Below are the code and all the weights of a small trained network. Each question names an input and a class and asks about switching units off, where a switched-off unit gives its printed mean instead of its output.

import numpy as np


def w(rows, s, z=0):
    codes = np.array(rows[::2]) - 128.0
    scale = np.full(codes.shape[1], s)
    scale[-1] = z or s
    return codes * scale


def f(y):
    return y / 2 * (1 + np.tanh(0.7978845608 * (y + 0.044715 * y**3)))


def log_softmax(a):
    a = a - a.max(-1, keepdims=True)
    return a - np.log(np.exp(a).sum(-1, keepdims=True))


def net(x, mask):
    res = np.array(x, float).reshape(1, 7) / 4 @ E
    y = f(res @ A[0][:, :-1].T + A[0][:, -1])
    res = res + np.where(mask, y, B[0][:, -1]) @ B[0][:, :-1]
    return log_softmax(res[-1] @ U[:, :-1].T + U[:, -1])


A, B = {}, {}
E = w([
[161,245,108,166,217,98,96],'x0',
[90,159,153,224,90,232,137],'x1',
[205,52,170,206,157,116,95],'x2',
[34,100,119,144,141,97,19],'x3',
[159,115,2,143,89,141,103],'x4',
[126,126,127,130,128,127,128],'x5',
[153,173,162,151,25,53,102],'x6',
],0.0072)
A[0] = w([
[223,174,128,114,96,133,197,102],'n0',
[149,161,158,151,54,81,120,66],'n1',
[179,64,144,184,148,121,112,70],'n2',
[190,129,130,120,106,148,227,64],'n3',
[130,88,116,109,196,180,115,36],'n4',
[108,108,103,125,209,219,168,84],'n5',
[74,182,100,75,107,131,156,74],'n6',
[187,75,153,173,146,133,96,47],'n7',
[59,166,91,67,107,127,155,97],'n8',
[159,114,124,41,167,55,122,3],'n9',
[166,77,151,165,147,137,64,74],'n10',
[127,194,146,149,191,111,112,127],'n11',
[48,194,102,97,93,181,145,93],'n12',
[172,104,100,29,159,39,106,87],'n13',
[110,92,121,111,228,177,158,108],'n14',
[172,175,176,124,58,71,93,81],'n15',
[203,142,113,142,131,133,230,94],'n16',
[59,169,99,68,108,129,164,89],'n17',
[135,119,104,86,165,56,136,73],'n18',
[176,86,42,176,107,131,125,128],'n19',
[110,116,252,89,192,74,145,122],'n20',
[57,111,120,145,139,99,41,44],'n21',
[97,138,232,112,159,135,156,148],'n22',
[143,196,120,152,180,111,118,63],'n23',
[170,111,2,104,101,135,85,186],'n24',
[97,180,97,26,102,151,128,90],'n25',
[95,49,157,101,73,161,149,20],'n26',
[152,120,113,77,151,70,121,67],'n27',
[93,49,188,103,81,147,154,83],'n28',
[113,67,136,106,68,136,145,94],'n29',
[100,65,153,85,71,162,109,109],'n30',
[154,206,138,130,183,120,83,65],'n31',
[136,214,123,176,175,145,102,58],'n32',
[75,179,130,226,105,200,140,3],'n33',
[123,91,94,89,226,179,149,85],'n34',
[192,45,161,177,139,129,113,88],'n35',
[50,103,110,153,122,91,50,86],'n36',
],0.0081,0.0044)
B[0] = w([
[85,118,149,86,165,165,82,210],'n0',
[107,122,138,99,49,90,42,159],'n1',
[158,162,171,136,156,86,144,161],'n2',
[93,128,140,36,206,200,72,191],'n3',
[117,135,167,119,85,82,80,146],'n4',
[116,130,138,133,40,78,52,212],'n5',
[186,130,185,149,190,67,125,176],'n6',
[150,156,180,146,172,82,152,153],'n7',
[171,146,178,151,171,85,146,194],'n8',
[134,20,190,208,84,208,159,176],'n9',
[138,149,173,127,179,106,156,154],'n10',
[181,101,57,106,124,123,160,194],'n11',
[162,110,191,168,165,94,151,207],'n12',
[100,61,168,214,86,211,164,231],'n13',
[103,177,135,125,46,80,76,202],'n14',
[64,146,128,85,58,88,56,180],'n15',
[79,128,162,37,189,183,73,208],'n16',
[186,145,174,152,166,79,136,191],'n17',
[153,69,142,161,84,176,142,168],'n18',
[91,206,137,157,149,112,198,193],'n19',
[69,228,71,151,117,161,203,225],'n20',
[98,145,162,29,232,219,80,170],'n21',
[75,209,53,162,109,154,198,211],'n22',
[197,63,69,80,114,113,133,167],'n23',
[55,237,93,158,118,132,190,254],'n24',
[149,133,168,169,174,89,136,197],'n25',
[222,68,59,76,131,103,141,168],'n26',
[142,93,134,160,98,174,123,161],'n27',
[173,107,61,102,120,113,142,188],'n28',
[180,107,57,98,130,101,153,172],'n29',
[179,99,65,107,145,129,141,184],'n30',
[213,62,34,49,124,90,144,177],'n31',
[209,43,71,102,98,147,153,182],'n32',
[147,1,176,204,69,209,153,192],'n33',
[96,142,150,113,32,75,38,202],'n34',
[169,176,164,140,175,62,152,180],'n35',
[93,135,144,33,209,218,106,186],'n36',
],0.0076,0.0055)
U = w([
[219,72,13,76,126,96,146,109],'0',
[88,124,179,43,216,203,77,100],'1',
[139,42,193,230,70,203,152,114],'2',
[182,151,224,169,198,19,150,111],'3',
[92,147,136,115,18,44,35,109],'4',
[113,139,108,142,130,119,140,253],'5',
[70,208,54,163,127,138,213,87],'6',
],0.011,0.015)

Each question gives the input, the list of numbers given to net, and the class t.
The units are the neurons (one row each of A and B). Each row of codes is followed by its name. A weight is (code - 128) times the scale printed after its matrix; where a second scale follows, it is the last column's (A, B and U).
mask holds one flag per neuron, in row order. A switched-off neuron (its flag False) gives its mean, the last column of its row in B, instead of its output. The means were averaged over made-up inputs and are rounded, as every weight is.
A unit's drop is (log p(t) with every unit on - log p(t) with that unit switched off) / (log p(t) with every unit on - log p(t) with every unit switched off).
The circuit of an input: a set's keep is (log p(t) with only the set's units on - log p(t) with every unit switched off) / (log p(t) with every unit on - log p(t) with every unit switched off). Starting from the 12 units with the biggest drops (on a tie, the unit counted first), units are removed one at a time, each time the one whose removal leaves the highest keep (on an exact tie, the one counted first), for as long as the keep stays at least 0.8.
units of the circuit, in order: the units of the circuit, biggest drop first
k most important neurons: the k neurons with the biggest drops, biggest first
input [-1,4,4,-5,-8,5,-2], class 6: units of the circuit, in order : [n22 n20]
input [-8,4,3,4,8,-7,-5], class 0: units of the circuit, in order : [n26]
input [-4,-5,4,0,-4,6,-7], class 4: units of the circuit, in order : [n34 n14]
input [2,2,4,4,7,-3,4], class 6: units of the circuit, in order : [n24 n19]
input [6,3,-1,-4,2,0,6], class 0: 2 most important neurons : [n32 n31]
input [-5,7,-2,8,5,1,-6], class 1: 3 most important neurons : [n36 n21 n13]
input [-2,-6,1,7,-2,-8,-8], class 4: 2 most important neurons : [n34 n14]
input [4,4,-6,-3,-2,-5,-5], class 3: units of the circuit, in order : [n12 n6 n17]
input [-2,-8,-4,6,0,6,-5], class 2: units of the circuit, in order : [n13 n9]
input [6,-2,-7,2,-7,4,-7], class 3: 3 most important neurons : [n6 n17 n8]
input [-5,0,3,-7,1,-1,8], class 4: 4 most important neurons : [n1 n15 n36 n21]
input [6,-1,0,-1,-5,2,-4], class 0: units of the circuit, in order : [n31 n11]
input [-8,7,0,8,-8,-7,0], class 0: 4 most important neurons : [n26 n28 n30 n29]
input [6,0,-3,-8,2,0,1], class 1: units of the circuit, in order : [n16 n0]
input [-3,-2,-5,-2,-5,1,-1], class 3: 2 most important neurons : [n24 n17]
input [4,8,2,4,0,6,-2], class 2: units of the circuit, in order : [n33]
input [3,-2,-5,-6,2,5,-6], class 1: 2 most important neurons : [n16 n3]
input [-1,-1,2,0,4,1,-3], class 6: units of the circuit, in order : [n24 n19 n33]
input [-2,-5,6,-6,-3,-1,-2], class 1: units of the circuit, in order : [n16 n3]
input [-2,0,-4,0,7,3,6], class 6: units of the circuit, in order : [n24]
input [-6,-8,-2,8,5,-8,-6], class 1: 3 most important neurons : [n36 n21 n33]
input [-3,5,-3,4,-7,1,-1], class 6: 2 most important neurons : [n22 n20]
input [-1,2,6,-2,5,2,8], class 4: 2 most important neurons : [n15 n1]
input [-6,4,-2,-5,1,6,-6], class 0: 2 most important neurons : [n26 n28]
